Here is a tiny trained network, its code and every weight. The questions are about switching its units off for an input and a class, where a switched-off unit gives its printed mean instead of its output.

import numpy as np


def w(rows, s, z=0):
    codes = np.array(rows[::2]) - 128.0
    scale = np.full(codes.shape[1], s)
    scale[-1] = z or s
    return codes * scale


def norm(h):
    return h / np.sqrt((h * h).mean(-1, keepdims=True) + 1e-5)


def f(y):
    return y / 2 * (1 + np.tanh(0.7978845608 * (y + 0.044715 * y**3)))


def log_softmax(a):
    a = a - a.max(-1, keepdims=True)
    return a - np.log(np.exp(a).sum(-1, keepdims=True))


def net(x, mask):
    res = np.array(x, float).reshape(1, 3) / 4 @ E
    u = 0
    for l in range(4):
        y = f(norm(res) @ A[l][:, :-1].T + A[l][:, -1])
        res = res + np.where(mask[u : u + 4], y, B[l][:, -1]) @ B[l][:, :-1]
        u += 4
    return log_softmax(norm(res)[-1] @ U[:, :-1].T + U[:, -1])


A, B = {}, {}
E = w([
[176,170,112,38,153,167,254,114],'x0',
[174,52,104,93,119,47,164,188],'x1',
[222,137,150,125,80,122,87,91],'x2',
],0.0072)
A[0] = w([
[142,90,177,151,124,111,158,58,2],'L0N1',
[13,95,138,183,214,91,151,172,90],'L0N2',
[253,11,193,167,81,150,42,21,135],'L0N3',
[17,189,165,109,77,203,63,57,78],'L0N4',
],0.0042,0.0047)
B[0] = w([
[112,83,10,119,48,158,90,138,87],'L0N1',
[152,220,114,75,79,154,148,173,179],'L0N2',
[147,179,103,124,90,118,158,154,253],'L0N3',
[156,84,145,185,123,147,167,121,188],'L0N4',
],0.011,0.0038)
A[1] = w([
[160,179,250,139,125,102,221,188,171],'L1N1',
[74,109,115,176,130,18,75,111,92],'L1N2',
[154,3,79,111,62,107,182,181,4],'L1N3',
[154,47,220,198,178,182,146,90,165],'L1N4',
],0.0056,0.0033)
B[1] = w([
[144,116,70,178,187,109,14,131,255],'L1N1',
[80,129,124,1,238,141,100,109,161],'L1N2',
[118,123,88,220,107,223,208,123,156],'L1N3',
[92,84,27,132,190,83,153,91,167],'L1N4',
],0.0071,0.0049)
A[2] = w([
[107,43,187,100,108,174,112,93,19],'L2N1',
[142,11,130,101,72,102,134,248,4],'L2N2',
[12,129,108,130,129,186,189,225,87],'L2N3',
[19,76,143,151,28,128,1,104,117],'L2N4',
],0.0062,0.0022)
B[2] = w([
[201,119,116,135,134,154,155,55,84],'L2N1',
[139,63,166,162,106,142,157,50,208],'L2N2',
[254,203,116,144,69,107,173,78,224],'L2N3',
[100,106,174,50,150,110,169,148,252],'L2N4',
],0.012,0.0032)
A[3] = w([
[70,133,173,192,120,204,143,83,46],'L3N1',
[79,147,38,118,119,105,147,172,246],'L3N2',
[105,53,132,189,90,158,218,1,82],'L3N3',
[130,157,120,23,204,130,196,82,2],'L3N4',
],0.0088,0.00079)
B[3] = w([
[230,34,128,146,104,101,250,101,170],'L3N1',
[112,186,74,163,116,106,11,90,155],'L3N2',
[129,91,107,162,183,111,146,89,252],'L3N3',
[66,81,207,77,98,97,103,164,252],'L3N4',
],0.011,0.0045)
U = w([
[163,53,98,179,156,117,207,90,182],'0',
[70,106,189,30,134,86,104,189,188],'1',
[199,231,111,121,6,114,143,145,191],'2',
[101,164,32,163,178,114,28,151,143],'3',
[93,122,96,140,99,208,125,187,3],'4',
],0.013,0.0039)

Each question gives the input, the list of numbers given to net, and the class t.
The units are the neurons (one row each of A and B). Each row of codes is followed by its name. A weight is (code - 128) times the scale printed after its matrix; where a second scale follows, it is the last column's (A, B and U).
mask holds one flag per neuron, layer by layer. A switched-off neuron (its flag False) gives its mean, the last column of its row in B, instead of its output. The means were averaged over made-up inputs and are rounded, as every weight is.
A unit's drop is (log p(t) with every unit on - log p(t) with that unit switched off) / (log p(t) with every unit on - log p(t) with every unit switched off).
The circuit of an input: a set's keep is (log p(t) with only the set's units on - log p(t) with every unit switched off) / (log p(t) with every unit on - log p(t) with every unit switched off). Starting from the 12 units with the biggest drops (on a tie, the unit counted first), units are removed one at a time, each time the one whose removal leaves the highest keep (on an exact tie, the one counted first), for as long as the keep stays at least 0.8.
units of the circuit, in order: the units of the circuit, biggest drop first
top k neurons: the k neurons with the biggest drops, biggest first
k most important neurons of layer l: the k neurons of layer l with the biggest drops, biggest first
drop when u is switched off: that unit's drop, to one decimal
input [-5,-6,-3], class 0: top 2 neurons : L0N4; L3N1
input [4,-7,-8], class 2: top neuron : L2N3
input [8,3,7], class 1: top 2 neurons : L3N4; L2N3
input [-5,-8,-7], class 0: top 2 neurons : L0N4; L0N3
input [-5,-6,6], class 0: top 3 neurons : L0N4; L3N1; L0N2
input [8,7,-3], class 1: top 3 neurons : L3N4; L0N4; L3N1
input [-3,0,1], class 3: top 4 neurons : L0N3; L2N2; L3N4; L3N2
input [-6,2,4], class 1: top 2 neurons : L2N4; L0N2
input [7,-6,1], class 1: top 3 neurons : L3N4; L2N2; L1N3
input [-3,6,-8], class 2: units of the circuit, in order : L0N2; L2N3
input [-5,1,5], class 1: 2 most important neurons of layer 1 : L1N4; L1N2
input [-8,-6,-8], class 1: 2 most important neurons of layer 0 : L0N3; L0N2
input [2,3,3], class 3: top 3 neurons : L1N1; L2N3; L3N1
input [-3,-4,-2], class 0: units of the circuit, in order : L3N1
input [-1,4,-8], class 2: top 2 neurons : L2N3; L0N2
input [-7,8,-2], class 0: top 2 neurons : L2N2; L1N3
input [-3,-4,-6], class 2: top 2 neurons : L0N2; L2N3
input [6,1,-7], class 2: top 4 neurons : L2N3; L1N2; L2N4; L1N4
input [0,-1,0], class 3: top 2 neurons : L1N4; L2N2
input [-8,8,-7], class 0: 2 most important neurons of layer 2 : L2N2; L2N3
input [2,-2,-3], class 3: 2 most important neurons of layer 1 : L1N1; L1N3
input [2,-4,-6], class 2: most important neuron of layer 2 : L2N3
input [-5,-1,5], class 1: 2 most important neurons of layer 2 : L2N3; L2N4
input [-2,-2,-2], class 3: drop when L1N1 is switched off : 0.1
input [2,-2,2], class 3: drop when L2N2 is switched off : 0.1
input [3,0,-7], class 2: drop when L2N3 is switched off : 0.6
input [0,-1,-7], class 2: drop when L2N3 is switched off : 0.3
input [-8,-2,-1], class 1: most important neuron of layer 2 : L2N4
input [2,-8,-6], class 0: 2 most important neurons of layer 0 : L0N4; L0N3
